Below are the code and all the weights of a small trained network. Each question names an input and a class and asks about switching units off, where a switched-off unit gives its printed mean instead of its output.

import numpy as np


def w(rows, s, z=0):
    codes = np.array(rows[::2]) - 128.0
    scale = np.full(codes.shape[1], s)
    scale[-1] = z or s
    return codes * scale


def f(y):
    return np.maximum(y, 0)


def log_softmax(a):
    a = a - a.max(-1, keepdims=True)
    return a - np.log(np.exp(a).sum(-1, keepdims=True))


def net(x, mask):
    res = np.array(x, float).reshape(1, 8) / 4 @ E
    y = f(res @ A[0][:, :-1].T + A[0][:, -1])
    res = res + np.where(mask, y, B[0][:, -1]) @ B[0][:, :-1]
    return log_softmax(res[-1] @ U[:, :-1].T + U[:, -1])


A, B = {}, {}
E = w([
[185,28,35,82,160,87,121,82,200],'x0',
[209,109,90,66,123,163,234,169,30],'x1',
[87,225,74,117,128,74,221,120,170],'x2',
[137,135,127,138,131,138,132,133,139],'x3',
[116,113,140,122,107,126,144,109,120],'x4',
[130,130,130,128,123,128,134,124,131],'x5',
[98,106,135,113,107,119,137,111,108],'x6',
[117,161,195,2,189,158,121,103,178],'x7',
],0.0078)
A[0] = w([
[87,128,179,158,129,98,64,69,201,1],'N1',
[158,82,104,81,151,97,135,72,168,28],'N2',
[186,101,87,117,172,72,107,122,150,71],'N3',
[168,95,102,138,96,82,129,110,148,72],'N4',
[139,172,105,96,121,70,176,119,146,212],'N5',
[155,73,130,129,122,183,74,134,100,65],'N6',
[157,77,173,118,115,160,81,134,112,93],'N7',
[196,119,109,58,127,162,182,160,61,24],'N8',
[156,78,156,122,143,179,80,115,98,12],'N9',
[91,197,221,152,105,164,143,188,97,32],'N10',
[113,145,201,2,210,169,129,88,169,169],'N11',
],0.0085,0.0014)
B[0] = w([
[162,123,159,76,65,76,71,198,148,212],'N1',
[164,150,161,64,194,97,123,62,39,198],'N2',
[158,171,140,97,161,133,86,74,70,190],'N3',
[175,150,98,131,180,134,143,111,80,172],'N4',
[56,168,114,128,114,185,167,146,186,196],'N5',
[46,175,91,116,112,170,208,160,139,185],'N6',
[54,207,112,104,163,177,190,136,157,185],'N7',
[212,78,177,98,42,78,65,181,216,233],'N8',
[63,189,63,107,134,164,176,162,176,182],'N9',
[178,167,159,83,183,129,80,74,48,217],'N10',
[127,31,124,253,165,118,170,155,110,254],'N11',
],0.0073,0.0091)
U = w([
[153,171,145,61,174,120,97,44,36,52],'0',
[157,106,158,69,30,68,81,194,223,65],'1',
[113,125,119,129,121,138,145,112,143,253],'2',
[40,189,72,97,132,171,202,136,199,70],'3',
[122,51,116,255,143,105,159,144,97,144],'4',
],0.0089,0.0058)

Each question gives the input, the list of numbers given to net, and the class t.
The units are the neurons (one row each of A and B). Each row of codes is followed by its name. A weight is (code - 128) times the scale printed after its matrix; where a second scale follows, it is the last column's (A, B and U).
mask holds one flag per neuron, in row order. A switched-off neuron (its flag False) gives its mean, the last column of its row in B, instead of its output. The means were averaged over made-up inputs and are rounded, as every weight is.
A unit's drop is (log p(t) with every unit on - log p(t) with that unit switched off) / (log p(t) with every unit on - log p(t) with every unit switched off).
The circuit of an input: a set's keep is (log p(t) with only the set's units on - log p(t) with every unit switched off) / (log p(t) with every unit on - log p(t) with every unit switched off). Starting from all 11 units, units are removed one at a time, each time the one whose removal leaves the highest keep (on an exact tie, the one counted first), for as long as the keep stays at least 0.8.
units of the circuit, in order: the units of the circuit, biggest drop first
unit that matters most: the unit with the biggest drop
k most important neurons: the k neurons with the biggest drops, biggest first
drop when u is switched off: that unit's drop, to one decimal
input [-6,-8,8,-5,2,3,2,-2], class 1: units of the circuit, in order : N1
input [7,-6,1,5,-5,-3,5,-2], class 0: units of the circuit, in order : N2; N3
input [-3,-5,-7,-4,4,-6,7,2], class 3: units of the circuit, in order : N7; N9
input [4,6,8,0,8,4,-8,8], class 2: 3 most important neurons : N11; N2; N8
input [7,2,-8,-3,0,-5,2,4], class 3: 4 most important neurons : N9; N6; N7; N10
input [6,4,2,0,5,-5,4,-5], class 0: 4 most important neurons : N11; N2; N3; N4
input [7,8,7,3,6,-2,-4,2], class 1: 2 most important neurons : N8; N10
input [-7,-7,8,-4,8,8,-2,7], class 2: 3 most important neurons : N11; N8; N10
input [-5,6,-5,-1,7,-5,5,-7], class 2: units of the circuit, in order : N11; N6
input [5,-2,3,4,5,-8,8,4], class 0: 2 most important neurons : N2; N8
input [-3,5,-1,-7,2,1,-6,7], class 4: 2 most important neurons : N11; N1
input [6,-4,-4,-5,-3,5,-1,3], class 0: 4 most important neurons : N2; N3; N8; N5
input [-6,-3,0,0,3,8,-5,-3], class 0: 2 most important neurons : N10; N11
input [4,-1,7,-3,-4,-6,8,8], class 4: units of the circuit, in order : N11
input [-1,-6,5,6,2,-3,4,-2], class 1: 2 most important neurons : N1; N11
input [-8,1,-2,-6,-6,6,-2,-5], class 0: 2 most important neurons : N10; N11
input [1,-4,4,-5,2,8,-8,7], class 4: 2 most important neurons : N11; N8
input [7,4,5,-7,4,-1,-8,-2], class 0: drop when N2 is switched off : 0.4
input [-3,4,-5,-1,1,7,8,-1], class 3: drop when N1 is switched off : 0.2
input [-4,-2,-8,2,-6,-8,-6,4], class 3: drop when N7 is switched off : 0.2
input [3,7,-8,-1,4,-2,-4,-7], class 3: unit that matters most : N6
